Here is a tiny trained network, its code and every weight. The questions are about switching its units off for an input and a target symbol, where a switched-off unit gives its printed mean instead of its output.

import numpy as np


def w(rows, s, z=0):
    codes = np.array(rows[::2]) - 128.0
    scale = np.full(codes.shape[1], s)
    scale[-1] = z or s
    return codes * scale


def norm(h):
    return h / np.sqrt((h * h).mean(-1, keepdims=True) + 1e-5)


def f(y):
    return y / 2 * (1 + np.tanh(0.7978845608 * (y + 0.044715 * y**3)))


def softmax(a):
    e = np.exp(a - a.max(-1, keepdims=True))
    return e / e.sum(-1, keepdims=True)


def log_softmax(a):
    a = a - a.max(-1, keepdims=True)
    return a - np.log(np.exp(a).sum(-1, keepdims=True))


def net(x, mask):
    ids = ['ΞΦΨγελμ'.index(c) for c in x.split()]
    T = len(ids)
    res = E[ids] + P[:T]
    u = 0
    for l in range(3):
        q, k, v = (norm(res) @ M[l].T for M in (Q, K, V))
        z = softmax(np.where(np.tri(T) > 0, q @ k.T / 4**0.5, -1e9)) @ v
        res = res + np.where(mask[u], z, O[l][:, -1]) @ O[l][:, :-1]
        u += 1
        y = f(norm(res) @ A[l][:, :-1].T + A[l][:, -1])
        res = res + np.where(mask[u : u + 4], y, B[l][:, -1]) @ B[l][:, :-1]
        u += 4
    return log_softmax(norm(res)[-1] @ U[:, :-1].T + U[:, -1])


Q, K, V, O, A, B = {}, {}, {}, {}, {}, {}
E = w([
[100,132,94,161,204,170,170],'Ξ',
[113,121,99,55,185,139,188],'Φ',
[206,171,26,123,43,60,98],'Ψ',
[142,156,126,59,111,228,107],'γ',
[120,185,167,3,69,119,176],'ε',
[191,7,173,137,177,29,121],'λ',
[185,109,180,175,103,189,182],'μ',
],0.0046)
P = w([
[3,81,172,129,150,124,124],'0',
[73,101,159,135,142,122,164],'1',
[105,108,144,151,129,110,167],'2',
[141,124,110,147,120,117,158],'3',
[172,136,85,140,103,119,152],'4',
[192,146,71,137,111,117,150],'5',
[220,157,53,122,122,111,157],'6',
],0.0036)
Q[0] = w([
[194,131,70,122,116,145,192],'L0H0',
[187,121,3,123,193,109,198],'L0H0',
[54,110,112,119,166,149,120],'L0H0',
[143,182,93,188,100,109,57],'L0H0',
],0.0057)
K[0] = w([
[255,137,122,98,95,137,135],'L0H0',
[236,136,79,69,42,76,48],'L0H0',
[53,131,206,95,86,106,147],'L0H0',
[68,114,22,108,200,112,147],'L0H0',
],0.0049)
V[0] = w([
[69,97,91,83,185,63,208],'L0H0',
[155,145,233,161,90,81,126],'L0H0',
[145,123,147,3,183,168,137],'L0H0',
[87,196,72,153,81,65,47],'L0H0',
],0.0033)
O[0] = w([
[146,254,126,91,220,94,108,252],'L0H0',
[49,110,244,74,91,155,123,96],'L0H0',
[127,84,69,26,146,105,121,194],'L0H0',
[111,173,133,222,31,88,117,91],'L0H0',
],0.0039,0.0028)
A[0] = w([
[152,101,252,152,100,204,144,180],'L0N0',
[71,196,109,65,78,122,14,158],'L0N1',
[124,100,34,152,92,125,17,254],'L0N2',
[127,213,127,87,112,214,189,151],'L0N3',
],0.0035,0.0021)
B[0] = w([
[230,101,99,4,148,104,177,104],'L0N0',
[96,3,137,110,185,62,250,149],'L0N1',
[25,86,178,124,180,155,219,165],'L0N2',
[183,107,96,95,164,4,166,253],'L0N3',
],0.0036,0.0019)
Q[1] = w([
[199,158,112,57,133,118,254],'L1H0',
[151,123,121,89,158,128,175],'L1H0',
[94,72,158,137,224,173,57],'L1H0',
[202,159,145,56,115,86,206],'L1H0',
],0.0077)
K[1] = w([
[185,188,97,160,2,113,147],'L1H0',
[212,171,84,169,82,146,159],'L1H0',
[160,88,91,181,248,210,138],'L1H0',
[190,209,106,160,18,44,90],'L1H0',
],0.0058)
V[1] = w([
[251,104,119,88,158,140,151],'L1H0',
[134,145,56,139,143,126,86],'L1H0',
[148,148,127,100,108,135,173],'L1H0',
[67,49,114,169,98,136,72],'L1H0',
],0.0032)
O[1] = w([
[57,124,225,130,79,62,195,180],'L1H0',
[104,63,43,45,53,142,199,131],'L1H0',
[70,152,58,251,122,74,136,184],'L1H0',
[241,156,92,45,209,173,143,4],'L1H0',
],0.0026,0.0022)
A[1] = w([
[179,177,107,218,58,253,87,125],'L1N0',
[82,133,146,110,94,66,164,181],'L1N1',
[169,135,181,228,97,112,66,6],'L1N2',
[10,77,118,190,140,88,118,63],'L1N3',
],0.0048,0.0016)
B[1] = w([
[186,163,150,149,254,157,209,130],'L1N0',
[83,89,134,171,114,167,98,250],'L1N1',
[109,138,71,51,163,68,149,106],'L1N2',
[110,61,150,65,31,136,168,134],'L1N3',
],0.0056,0.0023)
Q[2] = w([
[124,138,254,143,134,216,49],'L2H0',
[101,101,199,188,122,93,164],'L2H0',
[115,39,185,2,151,85,165],'L2H0',
[150,136,215,201,137,239,31],'L2H0',
],0.0071)
K[2] = w([
[66,138,184,116,159,240,97],'L2H0',
[254,82,241,174,182,171,117],'L2H0',
[136,139,182,235,75,140,137],'L2H0',
[74,158,175,73,180,233,118],'L2H0',
],0.0072)
V[2] = w([
[212,31,86,170,204,99,117],'L2H0',
[90,68,166,160,100,3,103],'L2H0',
[71,74,101,201,205,104,48],'L2H0',
[91,103,125,34,154,44,145],'L2H0',
],0.004)
O[2] = w([
[217,130,255,54,169,172,47,151],'L2H0',
[89,154,139,189,94,112,36,208],'L2H0',
[202,136,96,64,107,121,36,130],'L2H0',
[101,83,170,131,48,84,107,254],'L2H0',
],0.0048,0.0042)
A[2] = w([
[95,117,255,185,143,173,157,4],'L2N0',
[89,52,172,96,112,120,137,140],'L2N1',
[97,117,193,126,112,152,60,33],'L2N2',
[159,122,100,97,143,204,127,87],'L2N3',
],0.0075,0.0022)
B[2] = w([
[62,241,173,103,220,253,197,147],'L2N0',
[191,159,139,184,124,182,140,254],'L2N1',
[194,153,102,127,123,85,41,165],'L2N2',
[91,107,85,188,86,160,80,115],'L2N3',
],0.0067,0.0036)
U = w([
[124,203,182,160,164,216,177,229],'Ξ',
[159,215,53,184,197,93,117,2],'Φ',
[66,92,135,207,26,70,161,209],'Ψ',
[77,76,51,119,133,200,61,85],'γ',
[113,95,109,21,208,66,157,102],'ε',
[179,161,184,139,101,114,2,191],'λ',
[224,22,127,129,71,230,176,28],'μ',
],0.0086,0.0027)

Each question gives the input, a string of symbols that net reads in full, and the target symbol t.
The units are the heads (4 rows each of Q, K, V and O) and the neurons (one row each of A and B). Each row of codes is followed by its name. A weight is (code - 128) times the scale printed after its matrix; where a second scale follows, it is the last column's (O, A, B and U).
mask holds one flag per unit, layer by layer, with each layer's heads first. A switched-off unit (its flag False) gives its mean, the last column of its rows in O or B, instead of its output. The means were averaged over made-up inputs and are rounded, as every weight is.
A unit's drop is (log p(t) with every unit on - log p(t) with that unit switched off) / (log p(t) with every unit on - log p(t) with every unit switched off).
The circuit of an input: a set's keep is (log p(t) with only the set's units on - log p(t) with every unit switched off) / (log p(t) with every unit on - log p(t) with every unit switched off). Starting from the 12 units with the biggest drops (on a tie, the unit counted first), units are removed one at a time, each time the one whose removal leaves the highest keep (on an exact tie, the one counted first), for as long as the keep stays at least 0.8.
units of the circuit, in order: the units of the circuit, biggest drop first
top k neurons: the k neurons with the biggest drops, biggest first
top k neurons in layer l: the k neurons of layer l with the biggest drops, biggest first
input λ μ Ξ λ, target Ξ: units of the circuit, in order : L0H0, L2N0, L0N3
input γ Ψ λ Φ Φ ε, target ε: units of the circuit, in order : L0H0, L1H0, L2N1, L0N3
input λ Φ Φ Φ Φ Φ ε, target Ψ: units of the circuit, in order : L1H0, L2H0
input Φ Ψ ε γ Φ μ Ξ, target Ξ: top 2 neurons : L2N0, L0N3
input Φ Φ Φ Ξ, target ε: units of the circuit, in order : L0H0, L2N1
input Φ γ Φ Φ, target μ: units of the circuit, in order : L0H0, L2H0, L2N1, L1H0
input ε Ξ Ξ Φ μ Φ Φ, target Ξ: top neuron : L0N0
input Ξ Ψ λ γ, target γ: units of the circuit, in order : L2N3, L2H0
input μ Ψ μ Φ, target Φ: top 2 neurons : L0N3, L0N1
input Ψ Φ μ, target μ: top 2 neurons : L0N0, L2N3
input Φ Φ μ γ, target Ξ: top 2 neurons : L0N0, L2N0
input λ γ Φ Φ, target μ: top 2 neurons : L2N1, L0N3
input Φ Ξ Ψ Φ ε, target ε: top 2 neurons : L0N3, L2N1
input μ Φ Φ Φ γ, target μ: top 2 neurons : L2N1, L2N0
input Ξ ε Ξ, target Ψ: top neuron in layer 1 : L1N3
input Φ Ψ ε Φ, target Ψ: top 2 neurons : L0N1, L1N2
input λ Φ γ Φ λ Ψ Ξ, target Ξ: top 2 neurons : L1N0, L2N0
input Φ Ξ Ξ, target ε: top 2 neurons : L2N1, L1N1
input ε ε Ψ Ψ, target Ψ: top 3 neurons in layer 2 : L2N1, L2N0, L2N2
input λ γ ε, target λ: top neuron : L1N1
input Ψ γ ε Φ, target Φ: units of the circuit, in order : L0H0, L2H0
input Ψ Ξ γ, target γ: top 2 neurons in layer 2 : L2N3, L2N1
input Φ Ψ μ, target μ: top 2 neurons in layer 0 : L0N0, L0N2
input Ψ Ψ Φ Ψ, target Φ: top 2 neurons in layer 1 : L1N0, L1N2
input μ ε ε, target Ξ: top 2 neurons in layer 2 : L2N0, L2N1
input Φ λ ε γ Ψ, target Ψ: top 2 neurons in layer 2 : L2N1, L2N2
